Below is a small trained network, with its code and all its weights. Each question gives an input and a target symbol and asks what happens when units are switched off, that is, made to give their printed mean instead of their output.

import numpy as np


def w(rows, s, z=0):
    codes = np.array(rows[::2]) - 128.0
    scale = np.full(codes.shape[1], s)
    scale[-1] = z or s
    return codes * scale


def norm(h):
    return h / np.sqrt((h * h).mean(-1, keepdims=True) + 1e-5)


def softmax(a):
    e = np.exp(a - a.max(-1, keepdims=True))
    return e / e.sum(-1, keepdims=True)


def log_softmax(a):
    a = a - a.max(-1, keepdims=True)
    return a - np.log(np.exp(a).sum(-1, keepdims=True))


def net(x, mask):
    ids = ['αβγδεζηθλμξτφω'.index(c) for c in x.split()]
    T = len(ids)
    res = E[ids] + P[:T]
    u = 0
    for l in range(3):
        r = norm(res)
        for j in range(3):
            rows = slice(2 * j, 2 * j + 2)
            q, k, v = (r @ M[l][rows].T for M in (Q, K, V))
            z = softmax(np.where(np.tri(T) > 0, q @ k.T / 2**0.5, -1e9)) @ v
            o = O[l][rows]
            res = res + np.where(mask[u + j], z, o[:, -1]) @ o[:, :-1]
        u += 3
    return log_softmax(norm(res)[-1] @ U[:, :-1].T + U[:, -1])


Q, K, V, O = {}, {}, {}, {}
E = w([
[163,130,149,149,145,110,150,88,140,147],'α',
[112,98,75,94,141,152,125,118,107,142],'β',
[128,103,105,104,197,171,73,95,139,116],'γ',
[166,129,148,82,144,111,111,97,130,175],'δ',
[124,127,101,78,193,124,69,96,118,140],'ε',
[150,77,147,127,159,89,60,115,208,92],'ζ',
[147,148,179,103,132,185,117,77,116,138],'η',
[109,139,125,184,143,255,84,143,163,139],'θ',
[130,127,157,103,108,96,115,128,75,92],'λ',
[149,116,153,217,143,128,97,110,65,84],'μ',
[210,121,65,125,119,112,90,191,100,100],'ξ',
[124,134,113,126,171,92,103,218,129,147],'τ',
[130,44,180,111,175,115,114,176,104,151],'φ',
[140,103,104,96,78,158,149,141,214,108],'ω',
],0.031)
P = w([
[187,109,111,82,248,127,87,100,148,39],'0',
[130,70,174,115,242,152,200,118,116,99],'1',
[81,161,90,109,183,105,92,116,158,120],'2',
[137,74,173,109,214,164,183,143,119,128],'3',
[84,159,97,103,148,113,94,129,167,129],'4',
[131,74,170,84,168,186,157,158,146,154],'5',
[97,149,95,127,119,102,84,141,172,135],'6',
[155,89,169,76,139,193,152,175,159,168],'7',
[125,165,114,140,107,102,93,143,184,138],'8',
[187,105,197,80,110,197,135,170,158,178],'9',
[155,162,124,168,73,99,91,148,177,143],'10',
[189,72,188,86,58,158,144,169,133,168],'11',
[125,145,100,168,85,95,74,139,167,149],'12',
],0.013)
Q[0] = w([
[7,132,131,105,106,38,100,126,140,177],'0.h1',
[140,194,89,119,123,65,121,189,44,153],'0.h1',
[175,33,145,72,162,108,113,126,200,127],'0.h2',
[101,175,114,148,115,117,67,94,138,89],'0.h2',
[187,68,128,114,158,163,76,120,41,114],'0.h3',
[161,79,172,86,157,134,117,162,84,142],'0.h3',
],0.02)
K[0] = w([
[42,28,193,128,173,95,197,169,103,212],'0.h1',
[157,159,128,130,139,106,167,226,22,153],'0.h1',
[166,86,87,72,146,116,128,185,125,253],'0.h2',
[99,238,89,147,85,135,149,108,105,92],'0.h2',
[145,112,140,75,189,96,104,215,95,172],'0.h3',
[151,78,172,67,159,124,96,196,67,149],'0.h3',
],0.017)
V[0] = w([
[129,179,123,100,168,148,134,117,193,98],'0.h1',
[144,194,81,132,118,127,109,94,135,68],'0.h1',
[119,4,184,133,52,107,69,147,93,171],'0.h2',
[91,188,156,159,75,150,115,117,47,140],'0.h2',
[157,98,140,110,143,153,113,115,162,49],'0.h3',
[152,114,134,49,192,115,79,181,116,87],'0.h3',
],0.012)
O[0] = w([
[46,140,143,108,96,149,98,129,116,125,159],'0.h1',
[110,61,109,177,102,109,17,133,84,152,104],'0.h1',
[117,61,163,168,135,80,85,126,176,75,130],'0.h2',
[147,230,163,105,129,127,181,139,180,1,64],'0.h2',
[78,118,111,90,112,126,76,168,132,138,140],'0.h3',
[187,100,143,79,137,162,63,114,123,116,250],'0.h3',
],0.008,0.02)
Q[1] = w([
[155,132,79,113,118,143,109,122,138,97],'1.h1',
[105,204,86,124,123,84,104,148,134,121],'1.h1',
[126,137,177,155,154,123,108,157,115,137],'1.h2',
[141,214,80,138,169,58,124,103,149,176],'1.h2',
[122,178,5,136,135,91,120,59,155,100],'1.h3',
[143,123,114,122,84,141,115,69,144,117],'1.h3',
],0.03)
K[1] = w([
[125,108,120,93,162,176,103,114,98,105],'1.h1',
[50,170,143,141,222,92,150,168,74,117],'1.h1',
[119,150,182,160,101,126,84,156,151,138],'1.h2',
[105,156,118,87,253,104,142,224,95,143],'1.h2',
[94,127,46,104,232,139,119,7,104,98],'1.h3',
[172,161,152,136,143,133,104,40,126,138],'1.h3',
],0.021)
V[1] = w([
[107,178,150,115,207,117,130,208,89,152],'1.h1',
[116,111,130,77,70,147,128,195,188,139],'1.h1',
[117,78,97,137,67,152,147,76,110,91],'1.h2',
[127,96,64,101,113,133,130,135,110,123],'1.h2',
[142,107,169,62,43,37,147,127,23,105],'1.h3',
[148,183,134,124,172,138,127,252,118,151],'1.h3',
],0.02)
O[1] = w([
[72,186,97,143,134,136,20,145,203,144,159],'1.h1',
[143,176,98,41,157,137,135,190,128,151,171],'1.h1',
[200,105,180,112,99,193,207,139,137,28,79],'1.h2',
[136,98,62,115,155,116,170,161,170,109,161],'1.h2',
[143,190,165,124,98,111,118,40,255,198,81],'1.h3',
[223,119,194,213,184,149,161,105,191,126,254],'1.h3',
],0.0094,0.018)
Q[2] = w([
[104,4,170,125,153,169,67,131,157,249],'2.h1',
[186,81,136,141,65,244,166,85,71,207],'2.h1',
[100,97,152,135,248,155,121,91,71,136],'2.h2',
[107,238,37,122,65,57,123,106,56,143],'2.h2',
[151,84,201,93,84,168,141,120,102,162],'2.h3',
[116,166,37,94,59,159,143,37,106,84],'2.h3',
],0.016)
K[2] = w([
[123,21,200,100,166,100,130,193,175,235],'2.h1',
[251,54,164,129,94,181,133,153,75,209],'2.h1',
[115,120,162,122,201,169,131,137,89,181],'2.h2',
[120,122,26,130,192,55,73,58,122,75],'2.h2',
[176,121,154,146,30,145,132,189,122,123],'2.h3',
[126,107,68,106,154,206,118,21,105,91],'2.h3',
],0.018)
V[2] = w([
[196,161,101,114,175,146,84,82,88,92],'2.h1',
[140,150,143,171,113,97,58,101,105,53],'2.h1',
[75,100,171,143,122,210,191,162,159,173],'2.h2',
[122,195,238,117,113,73,171,128,90,108],'2.h2',
[39,87,188,68,253,91,178,145,161,202],'2.h3',
[191,89,59,126,29,173,133,149,160,230],'2.h3',
],0.017)
O[2] = w([
[134,182,156,170,137,105,209,170,121,160,224],'2.h1',
[79,78,80,115,194,75,150,161,134,98,94],'2.h1',
[108,85,160,103,150,70,104,198,51,214,155],'2.h2',
[113,68,55,117,185,181,98,120,139,132,1],'2.h2',
[171,1,137,128,100,177,215,73,98,77,252],'2.h3',
[32,94,23,175,212,100,132,173,179,152,167],'2.h3',
],0.0095,0.014)
U = w([
[198,134,54,142,72,108,105,131,141,89,135],'α',
[148,120,134,25,136,80,163,32,207,216,51],'β',
[50,119,124,163,129,228,130,147,145,83,142],'γ',
[78,78,150,101,42,120,149,179,217,134,139],'δ',
[114,131,117,130,215,87,72,154,182,186,124],'ε',
[66,72,151,66,176,162,55,105,52,168,33],'ζ',
[151,131,71,65,219,108,107,23,76,99,109],'η',
[59,110,116,180,110,84,181,82,113,158,190],'θ',
[192,98,199,148,197,172,212,90,147,119,101],'λ',
[97,2,196,66,119,73,56,132,180,64,70],'μ',
[80,124,155,122,197,47,110,146,68,37,148],'ξ',
[84,118,137,48,181,119,152,74,217,48,255],'τ',
[123,210,180,65,136,132,108,109,100,113,228],'φ',
[105,134,58,22,176,131,216,176,117,119,185],'ω',
],0.0079,0.0036)

Each question gives the input, a string of symbols that net reads in full, and the target symbol t.
The units are the heads (2 rows each of Q, K, V and O). Each row of codes is followed by its name. A weight is (code - 128) times the scale printed after its matrix; where a second scale follows, it is the last column's (O and U).
mask holds one flag per head, layer by layer. A switched-off head (its flag False) gives its mean, the last column of its rows in O, instead of its output. The means were averaged over made-up inputs and are rounded, as every weight is.
A unit's drop is (log p(t) with every unit on - log p(t) with that unit switched off) / (log p(t) with every unit on - log p(t) with every unit switched off).
The circuit of an input: a set's keep is (log p(t) with only the set's units on - log p(t) with every unit switched off) / (log p(t) with every unit on - log p(t) with every unit switched off). Starting from all 9 units, units are removed one at a time, each time the one whose removal leaves the highest keep (on an exact tie, the one counted first), for as long as the keep stays at least 0.8.
units of the circuit, in order: the units of the circuit, biggest drop first
heads that matter: for each layer, one digit per head in row order, 1 if its drop is at least 0.15 and else 0, layers parted by /
input τ η ω β ζ μ, target φ: units of the circuit, in order	(0.h2; 1.h2; 2.h3; 1.h3)
input ε τ τ τ λ ζ ξ η ω γ, target ω: units of the circuit, in order	(1.h1)
input τ η λ β, target β: heads that matter	010 / 001 / 000
input τ τ τ β τ β ε λ μ α, target φ: heads that matter	010 / 011 / 001
input τ γ η τ μ η τ ξ ω λ, target ω: units of the circuit, in order	(1.h1; 2.h3)
input τ ω η β τ ω η η δ τ μ, target ξ: heads that matter	010 / 011 / 100
input τ θ α α α ξ τ ω η α, target ω: units of the circuit, in order	(1.h1; 1.h3)
input τ η τ β τ η η α, target ζ: heads that matter	100 / 001 / 000
input τ τ λ τ ω τ, target ω: heads that matter	001 / 101 / 000
input η β ξ, target α: units of the circuit, in order	(1.h3; 2.h2; 0.h1)
input τ τ τ τ η τ η τ α β η β, target ζ: units of the circuit, in order	(1.h3; 0.h2; 0.h1; 0.h3)
input τ τ λ η η η, target ζ: units of the circuit, in order	(1.h3; 0.h1)
input ε τ ξ φ, target μ: units of the circuit, in order	(0.h2; 1.h3)
input β γ α β τ θ η τ ω α, target ω: units of the circuit, in order	(1.h1)
input ε μ η η τ η ω ξ α β, target ε: units of the circuit, in order	(2.h3; 1.h3)
input τ τ η, target φ: heads that matter	010 / 001 / 000
input η η α τ λ, target τ: heads that matter	010 / 001 / 010
input α δ β ξ β β η ω α ζ, target ω: units of the circuit, in order	(1.h1; 1.h3)
input η δ β α μ λ, target φ: heads that matter	010 / 011 / 001
input θ φ ζ λ, target μ: units of the circuit, in order	(0.h2)
input α τ τ μ τ η β α ε ω, target ω: heads that matter	000 / 100 / 000
input τ μ ξ λ η τ γ β η τ τ τ β, target ω: units of the circuit, in order	(1.h3; 0.h1)
input τ η ξ ζ, target ε: heads that matter	111 / 110 / 001
input ζ α η ξ φ γ, target μ: heads that matter	010 / 000 / 000
input θ λ τ ε μ τ η β η ξ η μ, target ε: heads that matter	000 / 001 / 011
